Below is a small trained network, with its code and all its weights. Each question gives an input and a target symbol and asks what happens when units are switched off, that is, made to give their printed mean instead of their output.

import numpy as np


def w(rows, s, z=0):
    codes = np.array(rows[::2]) - 128.0
    scale = np.full(codes.shape[1], s)
    scale[-1] = z or s
    return codes * scale


def norm(h):
    return h / np.sqrt((h * h).mean(-1, keepdims=True) + 1e-5)


def f(y):
    return np.maximum(y, 0)


def softmax(a):
    e = np.exp(a - a.max(-1, keepdims=True))
    return e / e.sum(-1, keepdims=True)


def log_softmax(a):
    a = a - a.max(-1, keepdims=True)
    return a - np.log(np.exp(a).sum(-1, keepdims=True))


def net(x, mask):
    ids = ['ΔΛΞΦγζησψ'.index(c) for c in x.split()]
    T = len(ids)
    res = E[ids] + P[:T]
    u = 0
    for l in range(3):
        r = norm(res)
        for j in range(2):
            rows = slice(2 * j, 2 * j + 2)
            q, k, v = (r @ M[l][rows].T for M in (Q, K, V))
            z = softmax(np.where(np.tri(T) > 0, q @ k.T / 2**0.5, -1e9)) @ v
            o = O[l][rows]
            res = res + np.where(mask[u + j], z, o[:, -1]) @ o[:, :-1]
        u += 2
        y = f(norm(res) @ A[l][:, :-1].T + A[l][:, -1])
        res = res + np.where(mask[u : u + 8], y, B[l][:, -1]) @ B[l][:, :-1]
        u += 8
    return log_softmax(norm(res)[-1] @ U[:, :-1].T + U[:, -1])


Q, K, V, O, A, B = {}, {}, {}, {}, {}, {}
E = w([
[74,109,36,72],'Δ',
[143,61,186,63],'Λ',
[108,148,241,131],'Ξ',
[106,148,238,131],'Φ',
[252,163,102,175],'γ',
[220,120,52,121],'ζ',
[119,95,109,164],'η',
[148,137,219,118],'σ',
[109,151,242,132],'ψ',
],0.018)
P = w([
[159,245,180,1],'0',
[191,10,165,205],'1',
[147,50,157,218],'2',
[112,78,150,225],'3',
[153,105,170,121],'4',
[140,118,178,127],'5',
[133,129,183,125],'6',
[116,137,188,140],'7',
[107,147,188,142],'8',
[96,156,194,149],'9',
[90,164,198,146],'10',
[76,174,196,153],'11',
[66,179,200,150],'12',
[57,187,203,150],'13',
],0.0064)
Q[0] = w([
[5,85,147,214],'0.h1',
[149,100,232,153],'0.h1',
[133,82,128,230],'0.h2',
[31,2,254,156],'0.h2',
],0.0057)
K[0] = w([
[127,84,91,186],'0.h1',
[120,161,254,145],'0.h1',
[236,168,95,77],'0.h2',
[121,219,122,40],'0.h2',
],0.0057)
V[0] = w([
[254,166,177,143],'0.h1',
[133,200,128,33],'0.h1',
[112,28,89,236],'0.h2',
[123,109,95,80],'0.h2',
],0.0049)
O[0] = w([
[92,36,175,121,115],'0.h1',
[168,60,85,2,142],'0.h1',
[192,44,94,101,8],'0.h2',
[126,161,106,20,182],'0.h2',
],0.0048,0.0016)
A[0] = w([
[131,144,127,140,54],'0.n1',
[149,103,191,178,3],'0.n2',
[138,65,41,105,76],'0.n3',
[52,11,147,119,150],'0.n4',
[156,88,141,120,70],'0.n5',
[130,56,87,252,107],'0.n6',
[145,194,184,10,67],'0.n7',
[209,81,201,173,147],'0.n8',
],0.011,0.0049)
B[0] = w([
[142,144,117,139,128],'0.n1',
[13,179,117,135,171],'0.n2',
[19,140,34,89,199],'0.n3',
[224,67,49,171,233],'0.n4',
[105,122,190,165,140],'0.n5',
[226,221,47,108,174],'0.n6',
[254,84,130,96,204],'0.n7',
[61,122,169,205,255],'0.n8',
],0.0071,0.0067)
Q[1] = w([
[178,173,193,124],'1.h1',
[231,234,89,47],'1.h1',
[139,129,82,203],'1.h2',
[255,172,149,138],'1.h2',
],0.0092)
K[1] = w([
[182,93,159,255],'1.h1',
[129,125,38,191],'1.h1',
[250,131,102,71],'1.h2',
[188,143,128,250],'1.h2',
],0.0073)
V[1] = w([
[165,254,163,168],'1.h1',
[33,145,118,110],'1.h1',
[63,140,100,100],'1.h2',
[119,135,181,160],'1.h2',
],0.0086)
O[1] = w([
[79,82,183,16,9],'1.h1',
[220,103,168,140,97],'1.h1',
[152,128,254,154,96],'1.h2',
[177,67,3,86,52],'1.h2',
],0.0077,0.0014)
A[1] = w([
[107,77,103,99,111],'1.n1',
[144,191,192,53,70],'1.n2',
[110,111,98,211,2],'1.n3',
[85,68,166,47,149],'1.n4',
[105,172,203,184,113],'1.n5',
[83,243,67,161,63],'1.n6',
[81,234,108,132,49],'1.n7',
[154,200,176,177,21],'1.n8',
],0.011,0.0045)
B[1] = w([
[139,217,114,145,165],'1.n1',
[120,14,157,220,172],'1.n2',
[118,152,166,48,153],'1.n3',
[65,141,73,121,203],'1.n4',
[254,33,18,86,217],'1.n5',
[65,210,236,85,255],'1.n6',
[146,25,247,101,179],'1.n7',
[166,90,29,171,155],'1.n8',
],0.0077,0.006)
Q[2] = w([
[131,77,72,56],'2.h1',
[177,96,163,9],'2.h1',
[154,123,144,188],'2.h2',
[152,132,139,31],'2.h2',
],0.014)
K[2] = w([
[2,236,169,104],'2.h1',
[223,239,115,231],'2.h1',
[212,142,178,146],'2.h2',
[71,194,125,224],'2.h2',
],0.0087)
V[2] = w([
[13,76,98,141],'2.h1',
[158,7,159,60],'2.h1',
[112,218,13,170],'2.h2',
[7,143,121,255],'2.h2',
],0.0063)
O[2] = w([
[209,145,166,62,177],'2.h1',
[128,189,233,77,247],'2.h1',
[66,147,214,251,55],'2.h2',
[134,31,254,54,33],'2.h2',
],0.007,0.0015)
A[2] = w([
[131,88,98,159,82],'2.n1',
[75,124,249,149,1],'2.n2',
[88,70,190,83,50],'2.n3',
[185,164,91,70,48],'2.n4',
[87,168,157,76,133],'2.n5',
[172,182,43,125,13],'2.n6',
[131,107,170,155,136],'2.n7',
[112,196,51,109,120],'2.n8',
],0.016,0.0091)
B[2] = w([
[112,154,105,143,190],'2.n1',
[8,111,43,111,198],'2.n2',
[122,164,157,123,171],'2.n3',
[95,83,54,163,171],'2.n4',
[121,136,153,177,254],'2.n5',
[193,155,37,74,172],'2.n6',
[109,121,112,137,167],'2.n7',
[188,154,155,121,227],'2.n8',
],0.018,0.0068)
U = w([
[134,110,166,95,148],'Δ',
[33,164,114,128,178],'Λ',
[101,80,77,40,58],'Ξ',
[134,116,165,100,119],'Φ',
[164,174,202,252,144],'γ',
[190,67,188,193,140],'ζ',
[135,111,166,95,136],'η',
[170,190,54,106,148],'σ',
[123,147,107,218,2],'ψ',
],0.016,0.0067)

Each question gives the input, a string of symbols that net reads in full, and the target symbol t.
The units are the heads (2 rows each of Q, K, V and O) and the neurons (one row each of A and B). Each row of codes is followed by its name. A weight is (code - 128) times the scale printed after its matrix; where a second scale follows, it is the last column's (O, A, B and U).
mask holds one flag per unit, layer by layer, with each layer's heads first. A switched-off unit (its flag False) gives its mean, the last column of its rows in O or B, instead of its output. The means were averaged over made-up inputs and are rounded, as every weight is.
A unit's drop is (log p(t) with every unit on - log p(t) with that unit switched off) / (log p(t) with every unit on - log p(t) with every unit switched off).
The circuit of an input: a set's keep is (log p(t) with only the set's units on - log p(t) with every unit switched off) / (log p(t) with every unit on - log p(t) with every unit switched off). Starting from the 12 units with the biggest drops (on a tie, the unit counted first), units are removed one at a time, each time the one whose removal leaves the highest keep (on an exact tie, the one counted first), for as long as the keep stays at least 0.8.
units of the circuit, in order: the units of the circuit, biggest drop first
top k neurons: the k neurons with the biggest drops, biggest first
k most important neurons of layer l: the k neurons of layer l with the biggest drops, biggest first
input Δ Δ η σ ψ σ Δ η, target γ: top 2 neurons -> (0.n6; 1.n6)
input σ Δ ζ Δ Δ, target Λ: top 3 neurons -> (0.n7; 1.n5; 2.n2)
input ζ Δ Δ Δ γ γ Δ σ Δ γ σ Δ σ, target Λ: units of the circuit, in order -> (1.h1)
input η σ ζ Λ, target Λ: top 3 neurons -> (0.n7; 2.n8; 0.n6)
input Λ Δ Δ ψ, target σ: units of the circuit, in order -> (2.h2; 1.n5)
input γ Φ Ξ σ ζ Λ Λ Δ Δ Δ ζ, target γ: top 4 neurons -> (1.n5; 0.n4; 0.n7; 1.n6)
input Λ Λ Δ ζ Λ Δ Δ Λ γ Δ Δ Δ Λ Φ, target ζ: units of the circuit, in order -> (1.n5; 1.n2)
input γ Λ σ, target Λ: units of the circuit, in order -> (1.h2; 1.h1)
input σ η γ, target σ: top 2 neurons -> (0.n3; 2.n6)
input σ Δ Ξ σ, target Ξ: top 2 neurons -> (1.n6; 1.n5)
input Ξ Λ Δ η σ σ σ Ξ, target Ξ: top 2 neurons -> (1.n5; 2.n5)
input σ Λ σ Ξ, target Ξ: top 3 neurons -> (1.n5; 1.n6; 0.n3)
input Φ Ξ γ σ Φ Δ Δ γ, target γ: 3 most important neurons of layer 0 -> (0.n4; 0.n7; 0.n3)
input Δ Ξ γ, target σ: top neuron -> (2.n6)
input Λ Δ σ Δ σ ζ σ η Δ ζ, target γ: 4 most important neurons of layer 0 -> (0.n4; 0.n7; 0.n2; 0.n8)
input σ Λ Λ, target Ξ: top 2 neurons -> (1.n6; 0.n4)
input Δ Δ Φ, target ζ: top 3 neurons -> (1.n5; 1.n6; 2.n2)
input η η Φ σ η, target Λ: top 2 neurons -> (2.n2; 1.n7)
input σ Ξ Δ Ξ Λ Δ, target γ: 2 most important neurons of layer 0 -> (0.n7; 0.n8)
input γ Δ Φ Δ ψ, target ζ: units of the circuit, in order -> (1.n5)
input η Δ Δ Δ Λ σ Δ γ Δ Δ Δ η Δ Λ, target ζ: top 2 neurons -> (1.n6; 2.n2)
input σ Λ Δ Δ ζ Δ Λ Λ σ ψ, target σ: top 2 neurons -> (1.n5; 0.n7)
input η σ Ξ, target ψ: 3 most important neurons of layer 2 -> (2.n2; 2.n6; 2.n8)
input Δ Ξ Δ σ Λ Δ Δ Δ Λ Δ Λ σ σ, target ζ: 2 most important neurons of layer 2 -> (2.n2; 2.n6)
input η Ξ σ, target ψ: 3 most important neurons of layer 1 -> (1.n6; 1.n5; 1.n7)
input η Δ σ Φ, target ψ: 3 most important neurons of layer 1 -> (1.n6; 1.n5; 1.n8)
input η ζ σ, target ψ: 2 most important neurons of layer 0 -> (0.n7; 0.n6)
